Below is a small trained network, with its code and all its weights. Each question gives an input and a class and asks what happens when units are switched off, that is, made to give their printed mean instead of their output.

import numpy as np


def w(rows, s, z=0):
    codes = np.array(rows[::2]) - 128.0
    scale = np.full(codes.shape[1], s)
    scale[-1] = z or s
    return codes * scale


def norm(h):
    return h / np.sqrt((h * h).mean(-1, keepdims=True) + 1e-5)


def f(y):
    return y / 2 * (1 + np.tanh(0.7978845608 * (y + 0.044715 * y**3)))


def log_softmax(a):
    a = a - a.max(-1, keepdims=True)
    return a - np.log(np.exp(a).sum(-1, keepdims=True))


def net(x, mask):
    res = np.array(x, float).reshape(1, 6) / 4 @ E
    u = 0
    for l in range(2):
        y = f(norm(res) @ A[l][:, :-1].T + A[l][:, -1])
        res = res + np.where(mask[u : u + 7], y, B[l][:, -1]) @ B[l][:, :-1]
        u += 7
    return log_softmax(norm(res)[-1] @ U[:, :-1].T + U[:, -1])


A, B = {}, {}
E = w([
[121,140,99,171,124,98,114,142,135,144,149],'x0',
[113,68,169,184,166,241,65,171,159,157,232],'x1',
[150,179,184,170,21,124,196,85,111,86,230],'x2',
[91,108,125,75,144,99,226,203,155,157,177],'x3',
[90,110,36,117,58,195,141,51,202,145,124],'x4',
[141,184,141,60,122,98,61,180,254,41,160],'x5',
],0.0015)
A[0] = w([
[183,122,47,61,233,151,81,188,139,195,49,150],'0.n1',
[88,87,105,60,140,84,253,223,166,193,198,105],'0.n2',
[116,136,100,199,171,156,208,126,74,166,122,59],'0.n3',
[121,71,93,165,151,147,228,124,13,216,114,87],'0.n4',
[180,185,130,97,123,51,172,93,117,109,62,100],'0.n5',
[178,157,246,131,170,86,103,221,35,115,107,103],'0.n6',
[107,136,124,154,130,142,168,167,143,107,81,1],'0.n7',
],0.0028,0.0023)
B[0] = w([
[31,95,186,211,53,112,192,116,170,58,125,251],'0.n1',
[164,225,134,183,143,207,15,63,72,91,31,220],'0.n2',
[136,78,187,40,102,63,48,105,162,109,174,132],'0.n3',
[106,138,179,120,98,82,55,42,186,154,151,224],'0.n4',
[108,80,96,120,84,155,85,177,88,141,166,191],'0.n5',
[120,117,3,110,220,132,178,32,141,101,206,231],'0.n6',
[175,108,180,43,174,37,89,209,108,161,226,64],'0.n7',
],0.0033,0.0017)
A[1] = w([
[107,124,58,92,58,188,141,69,216,179,106,47],'1.n1',
[117,136,97,72,90,30,150,97,105,104,64,226],'1.n2',
[118,95,184,166,179,212,95,128,165,150,188,173],'1.n3',
[148,179,128,67,126,98,88,183,252,35,151,61],'1.n4',
[112,202,67,192,101,198,127,67,130,70,116,255],'1.n5',
[190,185,163,153,44,138,200,102,111,100,223,11],'1.n6',
[163,93,128,193,106,126,53,58,88,94,93,77],'1.n7',
],0.0036,0.00096)
B[1] = w([
[165,120,115,144,234,66,144,125,89,94,206,177],'1.n1',
[179,104,121,168,72,230,101,197,157,129,211,196],'1.n2',
[187,150,63,93,8,104,157,169,102,102,121,200],'1.n3',
[114,88,175,129,98,106,139,15,68,253,119,178],'1.n4',
[120,152,186,100,176,97,126,186,51,117,119,254],'1.n5',
[30,29,91,150,186,134,93,160,211,120,20,182],'1.n6',
[120,199,164,35,144,104,152,182,192,149,115,189],'1.n7',
],0.004,0.0038)
U = w([
[120,101,171,113,84,101,103,2,133,240,132,132],'0',
[99,127,147,123,128,112,120,151,105,90,145,254],'1',
[42,79,116,181,143,145,141,146,186,81,53,113],'2',
[207,126,62,133,45,182,120,188,109,121,153,107],'3',
[154,132,72,129,238,101,154,84,103,94,188,100],'4',
[155,208,171,88,163,138,98,160,103,131,49,91],'5',
[184,157,92,108,161,169,169,102,212,162,99,44],'6',
],0.0076,0.006)

Each question gives the input, the list of numbers given to net, and the class t.
The units are the neurons (one row each of A and B). Each row of codes is followed by its name. A weight is (code - 128) times the scale printed after its matrix; where a second scale follows, it is the last column's (A, B and U).
mask holds one flag per neuron, layer by layer. A switched-off neuron (its flag False) gives its mean, the last column of its row in B, instead of its output. The means were averaged over made-up inputs and are rounded, as every weight is.
A unit's drop is (log p(t) with every unit on - log p(t) with that unit switched off) / (log p(t) with every unit on - log p(t) with every unit switched off).
The circuit of an input: a set's keep is (log p(t) with only the set's units on - log p(t) with every unit switched off) / (log p(t) with every unit on - log p(t) with every unit switched off). Starting from the 12 units with the biggest drops (on a tie, the unit counted first), units are removed one at a time, each time the one whose removal leaves the highest keep (on an exact tie, the one counted first), for as long as the keep stays at least 0.8.
circuit, biggest first: the units of the circuit, biggest drop first
most important unit: the unit with the biggest drop
k most important neurons: the k neurons with the biggest drops, biggest first
top k neurons in layer l: the k neurons of layer l with the biggest drops, biggest first
input [3,-5,-4,7,0,-7], class 0: most important unit -> 0.n4
input [3,7,4,-1,-7,3], class 3: top 3 neurons in layer 1 -> [1.n3; 1.n1; 1.n5]
input [-5,7,-5,-7,0,8], class 0: top 3 neurons in layer 1 -> [1.n4; 1.n2; 1.n6]
input [-3,-8,-1,8,5,6], class 3: top 2 neurons in layer 1 -> [1.n2; 1.n7]
input [3,0,-7,-2,-6,-4], class 2: top 2 neurons in layer 1 -> [1.n1; 1.n4]
input [5,-7,7,-4,8,-7], class 4: 2 most important neurons -> [1.n1; 1.n4]
input [0,6,6,-7,-1,-5], class 5: top 2 neurons in layer 1 -> [1.n7; 1.n2]
input [2,6,-4,1,-7,3], class 4: top 2 neurons in layer 0 -> [0.n6; 0.n5]
input [-6,-5,-3,5,7,6], class 4: 2 most important neurons -> [1.n1; 0.n3]
input [-2,2,-7,8,6,-4], class 5: top 3 neurons in layer 1 -> [1.n6; 1.n2; 1.n4]
input [5,8,8,7,-6,3], class 2: top 2 neurons in layer 1 -> [1.n6; 1.n2]
input [1,4,-5,7,6,5], class 5: 3 most important neurons -> [0.n2; 0.n6; 1.n6]
input [0,-7,0,5,-8,6], class 4: top 2 neurons in layer 0 -> [0.n6; 0.n4]
input [2,3,4,6,7,0], class 4: most important unit -> 1.n1
input [-8,2,-4,-5,-2,-8], class 0: 2 most important neurons -> [0.n2; 0.n4]
input [-7,5,-5,-7,-4,7], class 0: circuit, biggest first -> [1.n4; 0.n2]
input [4,-8,8,-7,-4,1], class 2: 3 most important neurons -> [1.n6; 0.n2; 1.n3]
input [-1,-3,2,8,0,-8], class 0: 3 most important neurons -> [0.n4; 0.n3; 1.n5]
input [-6,-7,5,4,8,-1], class 4: 2 most important neurons -> [1.n1; 1.n3]
input [3,-7,-2,2,4,-1], class 3: most important unit -> 1.n2
input [-2,8,2,-7,-5,2], class 3: 2 most important neurons -> [1.n3; 0.n2]
input [1,6,2,-2,-7,6], class 4: 4 most important neurons -> [0.n6; 1.n2; 0.n4; 0.n3]
input [5,-6,-7,1,0,-7], class 0: 2 most important neurons -> [0.n4; 1.n6]
input [6,-8,-5,-3,0,-7], class 3: 2 most important neurons -> [1.n2; 1.n4]
input [-7,-3,-4,8,5,-1], class 5: 2 most important neurons -> [0.n2; 0.n6]
input [-4,8,-8,-4,-5,8], class 0: top 2 neurons in layer 0 -> [0.n2; 0.n5]
